Here is a tiny trained network, its code and every weight. The questions are about switching its units off for an input and a class, where a switched-off unit gives its printed mean instead of its output.

import numpy as np


def w(rows, s, z=0):
    codes = np.array(rows[::2]) - 128.0
    scale = np.full(codes.shape[1], s)
    scale[-1] = z or s
    return codes * scale


def norm(h):
    return h / np.sqrt((h * h).mean(-1, keepdims=True) + 1e-5)


def f(y):
    return np.maximum(y, 0)


def log_softmax(a):
    a = a - a.max(-1, keepdims=True)
    return a - np.log(np.exp(a).sum(-1, keepdims=True))


def net(x, mask):
    res = np.array(x, float).reshape(1, 7) / 4 @ E
    u = 0
    for l in range(2):
        y = f(norm(res) @ A[l][:, :-1].T + A[l][:, -1])
        res = res + np.where(mask[u : u + 10], y, B[l][:, -1]) @ B[l][:, :-1]
        u += 10
    return log_softmax(norm(res)[-1] @ U[:, :-1].T + U[:, -1])


A, B = {}, {}
E = w([
[152,103,177,134,254,149],'x0',
[128,128,128,127,129,128],'x1',
[129,129,131,126,127,129],'x2',
[43,202,137,143,140,179],'x3',
[66,42,173,148,103,147],'x4',
[128,128,126,129,127,127],'x5',
[129,129,130,126,128,128],'x6',
],0.023)
A[0] = w([
[205,219,103,117,120,116,140],'0.n1',
[206,93,140,103,132,134,104],'0.n2',
[82,79,139,128,94,134,127],'0.n3',
[148,131,124,146,201,117,107],'0.n4',
[111,76,168,141,239,135,31],'0.n5',
[202,196,113,131,255,126,108],'0.n6',
[181,58,139,110,99,124,117],'0.n7',
[169,191,71,152,128,123,146],'0.n8',
[231,44,107,123,101,106,246],'0.n9',
[178,74,110,144,79,79,121],'0.n10',
],0.034,0.013)
B[0] = w([
[99,139,137,115,190,61,220],'0.n1',
[122,139,58,134,95,63,180],'0.n2',
[127,145,157,139,66,136,180],'0.n3',
[148,136,138,109,74,139,179],'0.n4',
[82,132,150,98,223,63,210],'0.n5',
[180,120,101,151,59,192,246],'0.n6',
[105,135,167,171,153,196,189],'0.n7',
[98,116,164,108,171,117,198],'0.n8',
[184,3,137,145,124,70,254],'0.n9',
[109,129,187,143,142,181,196],'0.n10',
],0.057,0.028)
A[1] = w([
[90,206,111,84,191,138,78],'1.n1',
[114,202,80,140,17,153,101],'1.n2',
[182,117,54,136,107,163,76],'1.n3',
[144,73,110,192,222,126,106],'1.n4',
[69,186,129,72,117,162,254],'1.n5',
[191,107,97,236,85,175,122],'1.n6',
[127,121,121,115,121,125,73],'1.n7',
[128,198,120,100,166,139,19],'1.n8',
[75,213,93,106,134,110,74],'1.n9',
[166,252,77,85,131,226,26],'1.n10',
],0.041,0.005)
B[1] = w([
[215,14,93,113,146,215,192],'1.n1',
[56,32,119,167,96,17,191],'1.n2',
[220,84,149,183,143,99,172],'1.n3',
[49,235,105,101,153,69,251],'1.n4',
[115,164,36,49,111,154,177],'1.n5',
[160,230,89,89,107,231,233],'1.n6',
[132,115,115,145,135,134,130],'1.n7',
[142,124,103,57,104,181,154],'1.n8',
[155,129,120,53,127,227,164],'1.n9',
[21,190,254,196,124,184,167],'1.n10',
],0.06,0.027)
U = w([
[93,141,179,133,228,28,182],'0',
[122,153,206,184,72,208,216],'1',
[123,106,98,24,165,186,152],'2',
[51,91,84,105,21,97,1],'3',
[251,143,88,151,68,105,39],'4',
],0.023,0.0052)

Each question gives the input, the list of numbers given to net, and the class t.
The units are the neurons (one row each of A and B). Each row of codes is followed by its name. A weight is (code - 128) times the scale printed after its matrix; where a second scale follows, it is the last column's (A, B and U).
mask holds one flag per neuron, layer by layer. A switched-off neuron (its flag False) gives its mean, the last column of its row in B, instead of its output. The means were averaged over made-up inputs and are rounded, as every weight is.
A unit's drop is (log p(t) with every unit on - log p(t) with that unit switched off) / (log p(t) with every unit on - log p(t) with every unit switched off).
The circuit of an input: a set's keep is (log p(t) with only the set's units on - log p(t) with every unit switched off) / (log p(t) with every unit on - log p(t) with every unit switched off). Starting from the 12 units with the biggest drops (on a tie, the unit counted first), units are removed one at a time, each time the one whose removal leaves the highest keep (on an exact tie, the one counted first), for as long as the keep stays at least 0.8.
circuit, biggest first: the units of the circuit, biggest drop first
top k neurons: the k neurons with the biggest drops, biggest first
top k neurons in layer l: the k neurons of layer l with the biggest drops, biggest first
input [-4,-3,-7,7,2,-3,-1], class 3: top neuron -> 0.n5
input [-8,-1,-5,1,2,4,-3], class 3: top 2 neurons -> 0.n9; 0.n6
input [0,8,-1,1,1,7,3], class 3: top 2 neurons -> 0.n1; 0.n3
input [-8,-8,-2,6,2,6,-4], class 3: top 2 neurons in layer 0 -> 0.n5; 0.n9
input [-8,-6,5,-7,1,-4,0], class 1: top 4 neurons in layer 0 -> 0.n5; 0.n10; 0.n1; 0.n7
input [1,3,5,5,-5,1,2], class 1: top 4 neurons -> 0.n6; 0.n5; 0.n9; 1.n10
input [-6,-7,5,7,1,-5,2], class 3: top 4 neurons -> 0.n5; 0.n1; 1.n2; 0.n9
input [-7,4,-8,5,2,4,-6], class 3: circuit, biggest first -> 0.n5; 0.n9; 1.n2
input [2,-6,7,1,-8,4,-3], class 1: top 3 neurons in layer 0 -> 0.n6; 0.n9; 0.n5
input [2,0,7,-7,-8,-2,-1], class 4: top 2 neurons in layer 0 -> 0.n6; 0.n5
input [-2,-7,8,-5,2,-5,2], class 1: top 2 neurons -> 0.n10; 0.n5
input [-4,-1,-3,-4,1,-8,-2], class 1: top 3 neurons in layer 0 -> 0.n5; 0.n1; 0.n10
input [1,-5,7,0,4,-2,-2], class 0: top 2 neurons -> 0.n6; 0.n5
input [2,-7,-8,-5,-4,-3,-1], class 4: top neuron in layer 0 -> 0.n6
input [-7,-8,3,2,4,1,2], class 3: top 3 neurons -> 0.n9; 0.n6; 1.n2
input [2,-5,6,2,-6,7,1], class 1: top 2 neurons -> 0.n6; 0.n9
input [7,-6,4,3,-8,3,-2], class 1: top 2 neurons in layer 0 -> 0.n6; 0.n9
input [0,-1,1,-6,2,-7,-2], class 1: top 4 neurons -> 0.n5; 0.n1; 0.n10; 0.n7
input [-4,-1,7,6,3,8,5], class 3: top 2 neurons in layer 0 -> 0.n5; 0.n9
input [6,-7,5,2,-7,3,-3], class 1: circuit, biggest first -> 0.n6
input [5,-1,7,3,-8,7,-6], class 1: top 3 neurons -> 0.n6; 0.n9; 1.n10
